Below is a small trained network, with its code and all its weights. Each question gives an input and a target symbol and asks what happens when units are switched off, that is, made to give their printed mean instead of their output.

import numpy as np


def w(rows, s, z=0):
    codes = np.array(rows[::2]) - 128.0
    scale = np.full(codes.shape[1], s)
    scale[-1] = z or s
    return codes * scale


def f(y):
    return np.maximum(y, 0)


def softmax(a):
    e = np.exp(a - a.max(-1, keepdims=True))
    return e / e.sum(-1, keepdims=True)


def log_softmax(a):
    a = a - a.max(-1, keepdims=True)
    return a - np.log(np.exp(a).sum(-1, keepdims=True))


def net(x, mask):
    ids = ['ΛΠΦαβεηθψω'.index(c) for c in x.split()]
    T = len(ids)
    res = E[ids] + P[:T]
    q, k, v = (res @ M[0].T for M in (Q, K, V))
    z = softmax(np.where(np.tri(T) > 0, q @ k.T / 3**0.5, -1e9)) @ v
    res = res + np.where(mask[0], z, O[0][:, -1]) @ O[0][:, :-1]
    y = f(res @ A[0][:, :-1].T + A[0][:, -1])
    res = res + np.where(mask[1:17], y, B[0][:, -1]) @ B[0][:, :-1]
    return log_softmax(res[-1] @ U[:, :-1].T + U[:, -1])


Q, K, V, O, A, B = {}, {}, {}, {}, {}, {}
E = w([
[187,146,125,118,177],'Λ',
[184,132,135,92,149],'Π',
[169,162,107,80,189],'Φ',
[109,134,167,92,144],'α',
[105,165,81,86,178],'β',
[197,135,186,166,159],'ε',
[154,181,90,112,217],'η',
[195,118,126,43,134],'θ',
[181,93,177,92,104],'ψ',
[141,75,3,160,53],'ω',
],0.02)
P = w([
[85,93,182,111,133],'0',
[150,40,121,177,203],'1',
[92,126,181,114,112],'2',
[180,33,112,166,187],'3',
[106,159,178,114,97],'4',
[185,36,110,165,186],'5',
[130,186,182,106,79],'6',
[175,44,110,168,192],'7',
[145,220,182,105,64],'8',
[181,46,108,171,190],'9',
[185,252,170,101,42],'10',
[190,52,108,165,183],'11',
],0.011)
Q[0] = w([
[219,130,57,106,131],'h1',
[60,81,70,249,39],'h1',
[144,18,110,67,227],'h1',
],0.02)
K[0] = w([
[169,152,19,160,20],'h1',
[69,5,9,44,131],'h1',
[116,240,99,36,40],'h1',
],0.019)
V[0] = w([
[160,162,89,141,207],'h1',
[85,141,70,7,133],'h1',
[148,118,160,67,165],'h1',
],0.018)
O[0] = w([
[102,75,66,78,166,254],'h1',
[191,205,7,165,34,103],'h1',
[184,133,101,46,139,224],'h1',
],0.013,0.0079)
A[0] = w([
[167,170,145,128,205,153],'n1',
[192,106,192,124,133,150],'n2',
[78,94,148,66,9,129],'n3',
[59,186,177,34,114,177],'n4',
[133,248,160,91,89,164],'n5',
[144,147,120,227,228,130],'n6',
[162,73,142,188,178,165],'n7',
[149,85,178,126,73,74],'n8',
[201,113,180,120,210,134],'n9',
[53,88,165,136,83,134],'n10',
[67,234,142,59,139,109],'n11',
[151,95,86,134,154,1],'n12',
[195,204,186,48,144,101],'n13',
[162,184,158,212,171,121],'n14',
[90,145,182,91,168,86],'n15',
[141,93,179,103,203,110],'n16',
],0.012,0.0098)
B[0] = w([
[110,126,136,107,58,217],'n1',
[126,105,115,155,150,194],'n2',
[114,184,169,218,114,137],'n3',
[199,79,118,176,164,202],'n4',
[123,74,138,157,232,160],'n5',
[176,79,124,168,135,169],'n6',
[140,164,183,91,139,190],'n7',
[125,81,164,160,118,141],'n8',
[82,75,67,141,102,253],'n9',
[105,163,70,82,114,166],'n10',
[72,110,203,83,117,162],'n11',
[146,113,249,142,134,169],'n12',
[97,219,82,114,150,220],'n13',
[92,163,132,77,186,147],'n14',
[130,125,66,179,150,212],'n15',
[132,189,199,120,102,253],'n16',
],0.021,0.023)
U = w([
[109,67,75,96,69,173],'Λ',
[136,79,79,111,142,15],'Π',
[101,136,154,100,138,99],'Φ',
[159,124,177,127,149,137],'α',
[136,8,119,100,142,228],'β',
[111,109,153,142,109,179],'ε',
[101,123,187,73,107,108],'η',
[177,163,133,126,132,1],'θ',
[196,98,109,162,126,93],'ψ',
[184,181,160,139,87,215],'ω',
],0.012,0.0056)

Each question gives the input, a string of symbols that net reads in full, and the target symbol t.
The units are the heads (3 rows each of Q, K, V and O) and the neurons (one row each of A and B). Each row of codes is followed by its name. A weight is (code - 128) times the scale printed after its matrix; where a second scale follows, it is the last column's (O, A, B and U).
mask holds one flag per unit, heads first, then neurons. A switched-off unit (its flag False) gives its mean, the last column of its rows in O or B, instead of its output. The means were averaged over made-up inputs and are rounded, as every weight is.
A unit's drop is (log p(t) with every unit on - log p(t) with that unit switched off) / (log p(t) with every unit on - log p(t) with every unit switched off).
The circuit of an input: a set's keep is (log p(t) with only the set's units on - log p(t) with every unit switched off) / (log p(t) with every unit on - log p(t) with every unit switched off). Starting from the 12 units with the biggest drops (on a tie, the unit counted first), units are removed one at a time, each time the one whose removal leaves the highest keep (on an exact tie, the one counted first), for as long as the keep stays at least 0.8.
units of the circuit, in order: the units of the circuit, biggest drop first
unit that matters most: the unit with the biggest drop
top k neurons: the k neurons with the biggest drops, biggest first
input η η η η η, target η: units of the circuit, in order : [n15 n11]
input ε η Λ, target ε: top 4 neurons : [n16 n9 n15 n4]
input η β Π η ε η α, target ε: unit that matters most : n16
input η Λ α, target α: top 2 neurons : [n5 n9]
input ψ Π Φ Λ Φ η ε η Φ Π Λ Π, target η: units of the circuit, in order : [n15 n4]
input θ Π η Φ ε η ε ω ψ, target ε: top 4 neurons : [n16 n9 n4 n15]
input η ω ε θ α α η η ε ω η Π, target β: units of the circuit, in order : [h1 n13]
input η Φ η η η η ω α β Π ε, target ε: units of the circuit, in order : [n16 n9 h1 n15]
input η Π ε η Π η ε Π ω Π Φ ψ, target ω: units of the circuit, in order : [n9 h1]
input η ε η η α η θ, target ε: top 2 neurons : [n16 n9]
input Π α ε α ω η η ε β η θ Π, target θ: units of the circuit, in order : [h1 n9 n5 n13]
input ε Φ ε Φ ω η Π η ε ε Λ ε, target η: top 3 neurons : [n4 n7 n15]
input α α Π η Π η ψ ω ε β, target ε: top 2 neurons : [n16 n9]
input ε Π Π ε η Φ, target β: unit that matters most : n16
input ω ω η η η θ ω ε, target α: top 4 neurons : [n14 n6 n9 n7]
input Π Φ η η Π Λ ε Λ β, target ε: top 3 neurons : [n16 n15 n4]
input ε ε Π η ω ε η η ω, target ε: units of the circuit, in order : [n16 h1 n3]
input Λ η β Λ η Π η η Π α, target Λ: units of the circuit, in order : [n16 h1 n4]
input Π η η η ω η η η θ, target θ: top 2 neurons : [n9 n16]
input Π η η Λ, target β: units of the circuit, in order : [n13]
input α Λ ω Λ, target α: top 3 neurons : [n14 n9 n6]
input ω ε ψ η, target Φ: top 2 neurons : [n14 n13]
input Π η α α α Π θ, target θ: top 4 neurons : [n9 n13 n5 n3]
